Below are the code and all the weights of a small trained network. Each question names an input and a class and asks about switching units off, where a switched-off unit gives its printed mean instead of its output.

import numpy as np


def w(rows, s, z=0):
    codes = np.array(rows[::2]) - 128.0
    scale = np.full(codes.shape[1], s)
    scale[-1] = z or s
    return codes * scale


def norm(h):
    return h / np.sqrt((h * h).mean(-1, keepdims=True) + 1e-5)


def f(y):
    return np.maximum(y, 0)


def log_softmax(a):
    a = a - a.max(-1, keepdims=True)
    return a - np.log(np.exp(a).sum(-1, keepdims=True))


def net(x, mask):
    res = np.array(x, float).reshape(1, 5) / 4 @ E
    u = 0
    for l in range(4):
        y = f(norm(res) @ A[l][:, :-1].T + A[l][:, -1])
        res = res + np.where(mask[u : u + 7], y, B[l][:, -1]) @ B[l][:, :-1]
        u += 7
    return log_softmax(norm(res)[-1] @ U[:, :-1].T + U[:, -1])


A, B = {}, {}
E = w([
[123,178,115,84,182],'x0',
[173,157,82,2,119],'x1',
[68,104,142,122,128],'x2',
[146,6,85,98,193],'x3',
[119,101,87,138,83],'x4',
],0.009)
A[0] = w([
[118,64,198,123,108,38],'L0N0',
[145,53,159,175,64,48],'L0N1',
[118,104,122,113,68,42],'L0N2',
[94,157,205,107,144,179],'L0N3',
[53,90,102,95,98,138],'L0N4',
[60,122,143,5,219,6],'L0N5',
[112,122,193,69,95,105],'L0N6',
],0.012,0.0019)
B[0] = w([
[107,97,103,138,82,167],'L0N0',
[170,96,95,129,115,199],'L0N1',
[132,135,57,143,215,151],'L0N2',
[90,136,233,170,121,193],'L0N3',
[110,221,136,101,64,177],'L0N4',
[130,107,9,111,172,254],'L0N5',
[78,96,82,182,175,163],'L0N6',
],0.012,0.0069)
A[1] = w([
[213,31,114,210,84,189],'L1N0',
[94,98,106,43,182,128],'L1N1',
[6,98,147,81,143,188],'L1N2',
[159,138,156,166,162,178],'L1N3',
[112,89,101,58,119,6],'L1N4',
[72,82,160,110,107,26],'L1N5',
[212,75,129,110,153,125],'L1N6',
],0.014,0.0016)
B[1] = w([
[221,79,78,248,138,254],'L1N0',
[146,106,100,60,194,223],'L1N1',
[186,177,58,174,8,183],'L1N2',
[109,177,143,142,182,161],'L1N3',
[166,188,177,37,129,186],'L1N4',
[115,85,136,87,77,144],'L1N5',
[116,173,170,154,94,189],'L1N6',
],0.013,0.0089)
A[2] = w([
[78,203,193,159,161,201],'L2N0',
[192,223,120,184,165,62],'L2N1',
[82,24,156,138,53,201],'L2N2',
[104,224,177,140,172,64],'L2N3',
[126,146,4,58,152,248],'L2N4',
[143,48,109,83,108,203],'L2N5',
[110,108,191,100,88,31],'L2N6',
],0.011,0.0015)
B[2] = w([
[70,126,180,128,65,168],'L2N0',
[48,150,171,178,152,204],'L2N1',
[231,149,24,71,61,147],'L2N2',
[85,39,216,163,158,165],'L2N3',
[96,190,186,105,250,253],'L2N4',
[168,253,154,103,123,162],'L2N5',
[160,131,108,131,34,130],'L2N6',
],0.012,0.011)
A[3] = w([
[171,109,127,108,95,213],'L3N0',
[162,113,34,42,116,126],'L3N1',
[107,122,106,15,192,217],'L3N2',
[121,101,114,75,12,1],'L3N3',
[254,126,138,84,139,198],'L3N4',
[228,90,89,57,128,66],'L3N5',
[200,16,111,189,118,164],'L3N6',
],0.013,0.00088)
B[3] = w([
[113,115,146,120,134,143],'L3N0',
[125,176,155,80,201,181],'L3N1',
[175,64,115,47,138,255],'L3N2',
[166,80,126,121,10,141],'L3N3',
[9,127,127,165,152,197],'L3N4',
[64,195,185,137,143,177],'L3N5',
[173,165,9,172,132,228],'L3N6',
],0.016,0.0091)
U = w([
[122,188,122,3,198,192],'0',
[42,170,220,202,70,125],'1',
[183,167,22,246,91,184],'2',
[153,86,142,88,20,2],'3',
],0.011,0.004)

Each question gives the input, the list of numbers given to net, and the class t.
The units are the neurons (one row each of A and B). Each row of codes is followed by its name. A weight is (code - 128) times the scale printed after its matrix; where a second scale follows, it is the last column's (A, B and U).
mask holds one flag per neuron, layer by layer. A switched-off neuron (its flag False) gives its mean, the last column of its row in B, instead of its output. The means were averaged over made-up inputs and are rounded, as every weight is.
A unit's drop is (log p(t) with every unit on - log p(t) with that unit switched off) / (log p(t) with every unit on - log p(t) with every unit switched off).
unit that matters most: the unit with the biggest drop
top k neurons: the k neurons with the biggest drops, biggest first
top k neurons in layer l: the k neurons of layer l with the biggest drops, biggest first
drop of u: that unit's drop, to one decimal
input [2,3,4,-5,7], class 1: top 3 neurons : (L0N5; L1N1; L1N0)
input [7,-2,-8,-3,6], class 1: unit that matters most : L0N5
input [0,-4,-6,-3,0], class 1: top 3 neurons in layer 1 : (L1N3; L1N2; L1N1)
input [1,4,8,-8,-2], class 2: top 2 neurons : (L1N2; L2N4)
input [1,-7,-4,-3,-1], class 1: top 2 neurons : (L0N5; L1N3)
input [-1,1,-5,-6,6], class 1: top 3 neurons : (L0N5; L1N0; L1N1)
input [1,3,4,-4,1], class 2: top 2 neurons : (L1N2; L0N3)
input [3,6,-4,-6,-8], class 1: top 3 neurons : (L0N3; L1N1; L2N3)
input [6,1,3,-4,8], class 1: top 2 neurons in layer 0 : (L0N5; L0N4)
input [-2,1,6,-6,-3], class 3: top 2 neurons in layer 2 : (L2N4; L2N2)
input [-4,3,3,-6,-6], class 1: drop of L1N3 : 0.1
input [0,-2,-7,-4,0], class 1: drop of L3N3 : 0.0
input [-1,-2,-3,6,-5], class 2: drop of L1N0 : 1.7
